M =
[[-0.794  0.225 -1.445  1.527  1.449  0.244  0.473 -1.295]
 [-0.709  0.167 -1.436  1.503  1.510  0.213  0.494 -1.377]]
Rows and columns are counted from 0.
(0, 0) => -0.794
(1, 3) => 1.503
(0, 1) => 0.225
(0, 7) => -1.295
(1, 6) => 0.494
(1, 5) => 0.213
(1, 4) => 1.510
(0, 6) => 0.473
(1, 1) => 0.167

a =
[[3604 5349 3908 3754 7701 3679 5425 7853 5425 7473 3679 8080 6791 4818]
 [8500 6808 8206 8357 4528 8429 6735 4380 6736 4751 8430 4162 5410 7324]
 [5703 5704 5703 5702 5706 5703 5704 5706 5704 5705 5702 5706 5705 5703]
 [5703 5708 5704 5702 5713 5703 5708 5713 5707 5711 5702 5713 5711 5706]
 [8534 6823 8236 8387 4518 8461 6749 4368 6750 4742 8461 4147 5410 7344]
 [8527 6818 8230 8380 4516 8453 6744 4367 6745 4740 8454 4146 5407 7339]
 [8762 6912 8440 8604 4420 8683 6832 4258 6833 4663 8685 4019 5384 7476]
 [8442 6784 8153 8299 4550 8370 6712 4405 6713 4767 8371 4190 5414 7289]
 [3234 5209 3577 3404 7870 3319 5294 8042 5294 7611 3319 8298 6840 4607]]
Indices start at 0.
(0, 0) -> 3604
(0, 11) -> 8080
(6, 8) -> 6833
(1, 5) -> 8429
(5, 3) -> 8380
(2, 12) -> 5705
(4, 0) -> 8534
(8, 0) -> 3234
(4, 13) -> 7344
(2, 9) -> 5705
(2, 7) -> 5706
(7, 1) -> 6784
(7, 4) -> 4550
(6, 12) -> 5384
(3, 9) -> 5711
(2, 10) -> 5702
(6, 13) -> 7476
(1, 3) -> 8357
(7, 7) -> 4405
(3, 7) -> 5713
(0, 3) -> 3754
(0, 13) -> 4818
(5, 6) -> 6744
(6, 3) -> 8604
(5, 1) -> 6818
(8, 4) -> 7870
(1, 11) -> 4162
(4, 6) -> 6749
(4, 2) -> 8236
(6, 7) -> 4258
(1, 10) -> 8430
(8, 13) -> 4607
(8, 1) -> 5209
(0, 9) -> 7473

x =
4,4,7,3,6,2,6,3,3,4,4,7,5,3,7,6
5,4,7,5,6,2,6,6,4,5,4,7,5,4,6,7
6,6,3,4,9,3,3,5,4,4,4,7,6,1,5,5
x[-3, 0]	4
x[1, -9]	6
x[-3, 11]	7
x[:, -7]	[4, 5, 4]
x[2, 11]	7
x[-1, -4]	6
x[-3, 9]	4
x[0]	[4, 4, 7, 3, 6, 2, 6, 3, 3, 4, 4, 7, 5, 3, 7, 6]
x[-3, -10]	6
x[1, 6]	6
x[1]	[5, 4, 7, 5, 6, 2, 6, 6, 4, 5, 4, 7, 5, 4, 6, 7]
x[-2, -16]	5
x[2, 13]	1
x[-1, -12]	9
x[-1, 7]	5

B =
[[-23  18  19  23]
 [ -8   1   4 -29]
 [-12  14   3 -25]
 [-20  24  13 -13]
 [-15 -14  19  -8]]
Indices start at 0.
(0, 0): -23
(0, 1): 18
(2, 3): -25
(1, 2): 4
(4, 0): -15
(4, 3): -8
(2, 0): -12
(3, 3): -13
(0, 3): 23

data =
array([[131, 116, 110, 155, 164, 112, 124, 153, 120, 142, 103, 140,  30,
        166, 104],
       [132, 135, 144, 157, 144, 125, 120, 158, 132, 139, 112, 127, 207,
        158, 136]])
data[0,0] => 131
data[0] => [131, 116, 110, 155, 164, 112, 124, 153, 120, 142, 103, 140, 30, 166, 104]
data[1,1] => 135
data[0,11] => 140
data[1,14] => 136
data[0,14] => 104
data[1,11] => 127
data[1,13] => 158
data[0,1] => 116
data[0,12] => 30
data[0,2] => 110
data[1,12] => 207
data[0,10] => 103

X =
[[ 20  17  20  31 -29 -27]
 [-25 -10  -4  20  31   9]
 [-34 -14 -23  -4  31 -14]
 [  6   8  13 -13  30   7]
 [ 11 -24 -10  27  -5  34]]
Rows and columns are counted from 0.
row 0 col 0 = 20
row 2 col 1 = -14
row 0 col 1 = 17
row 4 col 2 = -10
row 3 col 4 = 30
row 0 col 2 = 20
row 4 col 3 = 27
row 3 col 3 = -13
row 4 col 4 = -5
row 3 col 2 = 13
row 1 col 5 = 9
row 3 col 0 = 6
row 0 col 5 = -27
row 0 col 4 = -29

arr =
[[-18  13   2  33 -27  -9   0   2 -25  -9  -5  15 -14  -9  19   7]
 [ 18 -21   7  15 -34  22  21  -9  14 -11  10  22  16   4  -9 -12]]
arr[0][0]: -18
arr[0][12]: -14
arr[0][3]: 33
arr[:, 1]: [13, -21]
arr[1]: [18, -21, 7, 15, -34, 22, 21, -9, 14, -11, 10, 22, 16, 4, -9, -12]
arr[0][11]: 15
arr[1][9]: -11
arr[0][15]: 7
arr[1][6]: 21
arr[0][9]: -9
arr[1][15]: -12
arr[0][2]: 2
arr[1][13]: 4

grid =
[[ 29  31  25  17  11  11]
 [ 25  15  -3  25 -25  -8]
 [ -5 -17 -18   9  27   4]
 [ -9  14  25  29  28  12]
 [-26  15  -4 -12 -11  10]
 [ 29  -9 -25   7 -26  26]
 [-29  -5 -25  12   7  25]
 [-23  16  10  18  23 -16]]
grid[-8,-6] -> 29
grid[-5,3] -> 29
grid[:, 2] -> [25, -3, -18, 25, -4, -25, -25, 10]
grid[5,-5] -> -9
grid[:, -1] -> [11, -8, 4, 12, 10, 26, 25, -16]
grid[-7,-1] -> -8
grid[-5,-2] -> 28
grid[-6] -> [-5, -17, -18, 9, 27, 4]
grid[0,-4] -> 25
grid[-2,4] -> 7
grid[7,2] -> 10
grid[4,-5] -> 15
grid[7] -> [-23, 16, 10, 18, 23, -16]
grid[4,-2] -> -11
grid[:, -3] -> [17, 25, 9, 29, -12, 7, 12, 18]
grid[:, 1] -> [31, 15, -17, 14, 15, -9, -5, 16]
grid[4,5] -> 10
grid[0,3] -> 17
grid[2,-2] -> 27

W = [ 26 -25   0   0 -25 -25 -27 -24  29]
W[0] -> 26
W[5] -> -25
W[8] -> 29
W[3] -> 0

A = array([513, 500, 848, 854, 879, 864, 109])
A[0]	513
A[6]	109
A[2]	848
A[4]	879

m =
 32   33   31   33   31   32   32   33
 32   33   31   32   31   31   31   32
 31   32   30   31   29   30   30   31
-12  -12   -9  -12  -10  -11  -11   -9
 32   32   30   32   30   31   31   32
-10  -10   -9   -9  -11   -9   -9  -11
 32   33   31   32   30   31   31   32
 32   33   31   32   31   31   31   32
 32   33   30   32   30   31   31   32
 10   10    9   10   11   10    9   11
 32   33   31   32   31   31   32   32
 32   33   31   32   31   31   31   32
-12  -11   -9  -12  -10  -11  -11   -9
-12  -11   -9  -12  -10  -11  -11   -9
 32   32   30   32   30   31   31   32
m[0, 0] = 32
m[:, 3] = [33, 32, 31, -12, 32, -9, 32, 32, 32, 10, 32, 32, -12, -12, 32]
m[10, 4] = 31
m[1, 0] = 32
m[4, 1] = 32
m[4, 4] = 30
m[6, 0] = 32
m[13] = [-12, -11, -9, -12, -10, -11, -11, -9]
m[8, 0] = 32
m[12, 6] = -11
m[10] = [32, 33, 31, 32, 31, 31, 32, 32]
m[2] = [31, 32, 30, 31, 29, 30, 30, 31]
m[3] = [-12, -12, -9, -12, -10, -11, -11, -9]
m[7, 5] = 31
m[13, 7] = -9
m[2, 3] = 31
m[6, 2] = 31
m[3, 0] = -12
m[7, 1] = 33
m[2, 2] = 30
m[1, 7] = 32
m[1, 6] = 31
m[12, 5] = -11
m[10, 5] = 31
m[12, 7] = -9
m[5, 3] = -9
m[8, 6] = 31
m[9, 5] = 10
m[13, 3] = -12
m[6, 6] = 31
m[11, 5] = 31
m[5, 2] = -9
m[:, 4] = [31, 31, 29, -10, 30, -11, 30, 31, 30, 11, 31, 31, -10, -10, 30]
m[13, 5] = -11
m[9] = [10, 10, 9, 10, 11, 10, 9, 11]
m[9, 7] = 11
m[5, 5] = -9
